Below are the code and all the weights of a small trained network. Each question names an input and a target symbol and asks about switching units off, where a switched-off unit gives its printed mean instead of its output.

import numpy as np


def w(rows, s, z=0):
    codes = np.array(rows[::2]) - 128.0
    scale = np.full(codes.shape[1], s)
    scale[-1] = z or s
    return codes * scale


def norm(h):
    return h / np.sqrt((h * h).mean(-1, keepdims=True) + 1e-5)


def f(y):
    return y / 2 * (1 + np.tanh(0.7978845608 * (y + 0.044715 * y**3)))


def softmax(a):
    e = np.exp(a - a.max(-1, keepdims=True))
    return e / e.sum(-1, keepdims=True)


def log_softmax(a):
    a = a - a.max(-1, keepdims=True)
    return a - np.log(np.exp(a).sum(-1, keepdims=True))


def net(x, mask):
    ids = ['ΘΣΨΩαβγδεζη'.index(c) for c in x.split()]
    T = len(ids)
    res = E[ids] + P[:T]
    u = 0
    for l in range(2):
        q, k, v = (norm(res) @ M[l].T for M in (Q, K, V))
        z = softmax(np.where(np.tri(T) > 0, q @ k.T / 2**0.5, -1e9)) @ v
        res = res + np.where(mask[u], z, O[l][:, -1]) @ O[l][:, :-1]
        u += 1
        y = f(norm(res) @ A[l][:, :-1].T + A[l][:, -1])
        res = res + np.where(mask[u : u + 8], y, B[l][:, -1]) @ B[l][:, :-1]
        u += 8
    return log_softmax(norm(res)[-1] @ U[:, :-1].T + U[:, -1])


Q, K, V, O, A, B = {}, {}, {}, {}, {}, {}
E = w([
[143,91,90,149,120,152,129,72,123],'Θ',
[137,161,117,123,4,129,98,98,138],'Σ',
[108,157,126,173,125,156,202,106,115],'Ψ',
[98,173,127,158,175,161,169,108,132],'Ω',
[169,156,205,145,164,138,137,113,144],'α',
[94,144,139,137,131,155,173,106,92],'β',
[164,153,131,202,155,138,148,143,126],'γ',
[116,92,202,125,129,138,91,183,145],'δ',
[96,118,141,187,118,138,164,100,87],'ε',
[104,139,144,150,140,153,197,80,157],'ζ',
[109,124,120,185,121,138,147,123,79],'η',
],0.032)
P = w([
[84,112,129,174,170,4,129,92,123],'0',
[101,118,139,138,143,83,153,95,152],'1',
[112,128,141,136,132,103,157,106,145],'2',
[120,134,144,132,131,118,152,113,143],'3',
[121,138,143,132,129,127,145,117,135],'4',
[122,141,145,132,129,135,138,122,126],'5',
[122,144,145,133,130,141,131,124,119],'6',
[121,144,140,135,130,148,126,127,119],'7',
[120,147,140,134,130,152,121,128,114],'8',
[118,149,138,136,130,157,117,131,115],'9',
[118,150,137,138,129,162,113,129,116],'10',
[117,152,134,140,130,166,112,132,116],'11',
[117,153,138,138,130,171,114,130,114],'12',
[124,153,142,140,129,173,112,126,112],'13',
],0.02)
Q[0] = w([
[130,153,82,47,134,2,151,144,132],'0.h1',
[162,154,85,86,103,164,130,122,119],'0.h1',
],0.0088)
K[0] = w([
[131,24,137,137,211,197,178,161,130],'0.h1',
[227,3,27,73,202,175,99,14,85],'0.h1',
],0.0048)
V[0] = w([
[157,180,78,123,53,127,45,32,126],'0.h1',
[143,51,82,146,254,168,181,117,118],'0.h1',
],0.0088)
O[0] = w([
[138,249,125,74,233,159,192,148,203,140],'0.h1',
[175,58,97,218,88,158,102,89,194,3],'0.h1',
],0.012,0.0041)
A[0] = w([
[124,112,159,129,93,173,168,93,164,72],'0.n1',
[138,197,145,70,201,170,11,215,165,71],'0.n2',
[49,165,177,140,177,105,217,76,141,28],'0.n3',
[139,138,51,13,130,225,172,109,170,3],'0.n4',
[151,100,235,148,159,113,108,105,119,95],'0.n5',
[148,180,171,85,212,100,109,178,138,78],'0.n6',
[121,130,133,138,79,139,193,98,2,5],'0.n7',
[149,77,123,167,152,148,175,119,79,147],'0.n8',
],0.011,0.0042)
B[0] = w([
[133,213,66,197,149,115,96,168,99,160],'0.n1',
[102,18,80,135,65,108,168,146,110,221],'0.n2',
[143,43,92,161,47,186,62,53,119,233],'0.n3',
[199,118,107,111,156,122,27,253,175,161],'0.n4',
[150,150,100,59,171,118,111,168,146,254],'0.n5',
[186,124,119,176,71,125,125,70,101,233],'0.n6',
[135,116,91,190,143,126,94,76,212,162],'0.n7',
[64,141,143,109,147,121,136,92,122,200],'0.n8',
],0.011,0.0083)
Q[1] = w([
[111,94,119,214,126,68,122,86,160],'1.h1',
[97,129,125,140,253,82,126,158,219],'1.h1',
],0.013)
K[1] = w([
[122,68,141,202,187,148,188,97,74],'1.h1',
[173,152,211,182,174,92,139,2,134],'1.h1',
],0.0089)
V[1] = w([
[2,89,159,96,55,125,156,148,93],'1.h1',
[128,13,142,104,127,93,133,236,124],'1.h1',
],0.0079)
O[1] = w([
[29,72,217,183,3,141,169,195,226,2],'1.h1',
[216,131,97,148,64,252,202,105,114,94],'1.h1',
],0.0076,0.0011)
A[1] = w([
[74,173,134,182,149,163,137,157,174,142],'1.n1',
[107,145,239,104,112,134,120,225,174,43],'1.n2',
[156,173,54,124,111,134,122,147,168,19],'1.n3',
[173,119,123,150,208,150,93,157,162,132],'1.n4',
[125,24,147,103,164,123,84,157,159,98],'1.n5',
[135,145,133,104,86,182,189,176,171,65],'1.n6',
[101,206,144,27,167,168,170,200,151,72],'1.n7',
[112,83,167,128,197,4,105,196,184,2],'1.n8',
],0.018,0.0073)
B[1] = w([
[164,112,144,143,157,127,121,159,115,198],'1.n1',
[158,160,152,117,168,140,101,179,112,208],'1.n2',
[127,137,135,102,144,126,161,74,103,144],'1.n3',
[115,132,159,139,128,142,119,177,112,255],'1.n4',
[104,141,110,182,155,118,127,81,125,202],'1.n5',
[154,128,99,139,107,167,135,149,128,220],'1.n6',
[155,69,129,194,141,155,97,156,100,205],'1.n7',
[79,64,43,171,65,113,171,1,189,178],'1.n8',
],0.027,0.0076)
U = w([
[149,185,105,168,143,42,254,156,113,67],'Θ',
[158,88,217,104,118,89,182,91,142,181],'Σ',
[65,108,132,83,96,160,89,104,120,46],'Ψ',
[135,178,54,125,50,38,59,157,128,139],'Ω',
[66,154,98,124,125,105,181,138,86,117],'α',
[86,14,28,185,159,130,134,71,110,74],'β',
[164,136,75,146,49,171,177,160,145,251],'γ',
[196,173,48,79,185,125,159,49,78,193],'δ',
[138,109,137,75,147,169,92,89,220,149],'ε',
[64,156,167,126,139,155,193,99,102,53],'ζ',
[179,148,200,198,193,116,118,154,112,147],'η',
],0.012,0.0024)

Each question gives the input, a string of symbols that net reads in full, and the target symbol t.
The units are the heads (2 rows each of Q, K, V and O) and the neurons (one row each of A and B). Each row of codes is followed by its name. A weight is (code - 128) times the scale printed after its matrix; where a second scale follows, it is the last column's (O, A, B and U).
mask holds one flag per unit, layer by layer, with each layer's heads first. A switched-off unit (its flag False) gives its mean, the last column of its rows in O or B, instead of its output. The means were averaged over made-up inputs and are rounded, as every weight is.
A unit's drop is (log p(t) with every unit on - log p(t) with that unit switched off) / (log p(t) with every unit on - log p(t) with every unit switched off).
The circuit of an input: a set's keep is (log p(t) with only the set's units on - log p(t) with every unit switched off) / (log p(t) with every unit on - log p(t) with every unit switched off). Starting from the 12 units with the biggest drops (on a tie, the unit counted first), units are removed one at a time, each time the one whose removal leaves the highest keep (on an exact tie, the one counted first), for as long as the keep stays at least 0.8.
units of the circuit, in order: the units of the circuit, biggest drop first
unit that matters most: the unit with the biggest drop
top k neurons: the k neurons with the biggest drops, biggest first
top k neurons in layer l: the k neurons of layer l with the biggest drops, biggest first
input ε Ω Σ ε γ β ζ δ α α Θ δ Ψ Ω, target γ: units of the circuit, in order -> (0.n2 0.n3 1.h1)
input α α Σ δ α η, target γ: units of the circuit, in order -> (1.h1 0.n2)
input δ γ ε α η γ Ω α Ω ζ α Σ Ω, target γ: unit that matters most -> 0.n5
input Ω Σ Ψ δ α α Θ α α β γ Ω, target δ: top 2 neurons -> (0.n4 0.n3)
input δ γ δ Θ γ α α Σ ζ, target δ: top 2 neurons -> (0.n3 0.n6)
input γ Ω β γ Ω Ω α δ δ δ Σ α α η, target γ: top 2 neurons in layer 0 -> (0.n5 0.n6)
input δ Θ Ω Θ Σ, target δ: top 3 neurons -> (1.n3 0.n2 0.n3)
input δ β ε δ α α α Ω Θ η α δ Ψ, target η: units of the circuit, in order -> (1.n1 0.n2)
input γ δ β Σ γ α α ζ ζ, target γ: top 2 neurons in layer 0 -> (0.n5 0.n3)
input δ ε Θ β α ε Σ α α Ψ, target δ: top 2 neurons -> (0.n3 0.n6)
input Ω α α α Σ Ω Ω δ α γ α Θ α, target δ: top 2 neurons -> (0.n4 0.n6)
input δ δ η α Ω α Θ γ Θ, target η: top 2 neurons in layer 0 -> (0.n3 0.n2)
input Σ δ δ Θ, target δ: top 2 neurons -> (0.n3 0.n4)
input α α η α δ, target β: top 2 neurons -> (0.n6 0.n3)
input Ψ Σ α δ ε δ δ α α α Ω ζ γ, target γ: top 2 neurons in layer 0 -> (0.n2 0.n6)
input Ψ α α Σ Ψ, target η: top 2 neurons in layer 0 -> (0.n2 0.n5)
input Θ α Ψ α α Σ, target δ: units of the circuit, in order -> (1.n3 0.n3)
input Ψ α α ζ γ α β α Ψ Ω γ γ α ζ, target η: unit that matters most -> 0.n1
input Ω Σ γ Ψ η α α Ω γ, target Θ: top 2 neurons -> (0.n6 0.n2)
input α α Σ β α β, target Ψ: top neuron -> (0.n3)
input δ ε α δ Ω α α α ε α Ω γ, target β: top 2 neurons -> (0.n6 0.n8)
input Ω α δ Ψ Ω Ψ α α Ω, target η: top 2 neurons -> (1.n1 1.n8)
input Ω Ψ α Ω ε α Ψ ζ ζ Ω η δ γ η, target η: top 4 neurons -> (0.n3 1.n8 0.n2 1.n1)
input γ δ ζ η α α Σ ζ Ψ, target γ: top 2 neurons -> (0.n5 0.n3)
input Σ Ω Ψ Θ ε α Ω Ω γ Ω, target δ: top 2 neurons -> (0.n3 0.n6)
input ε β ζ Ω α Θ Ψ δ γ α α α ζ β, target η: top 4 neurons in layer 0 -> (0.n2 0.n3 0.n6 0.n1)
input Ω γ δ δ β γ Ω α, target β: top neuron in layer 1 -> (1.n8)
input Σ α γ γ, target Θ: top 2 neurons in layer 0 -> (0.n6 0.n3)
